[[-38  36  14  42]
 [-38  36  14  43]]
The smallest entry in the first row?
Answer: -38
The last entry, reading row by row -> 43
The 3rd-last entry, reading row by row?
Answer: 36
The entry in the top-right corner is 42
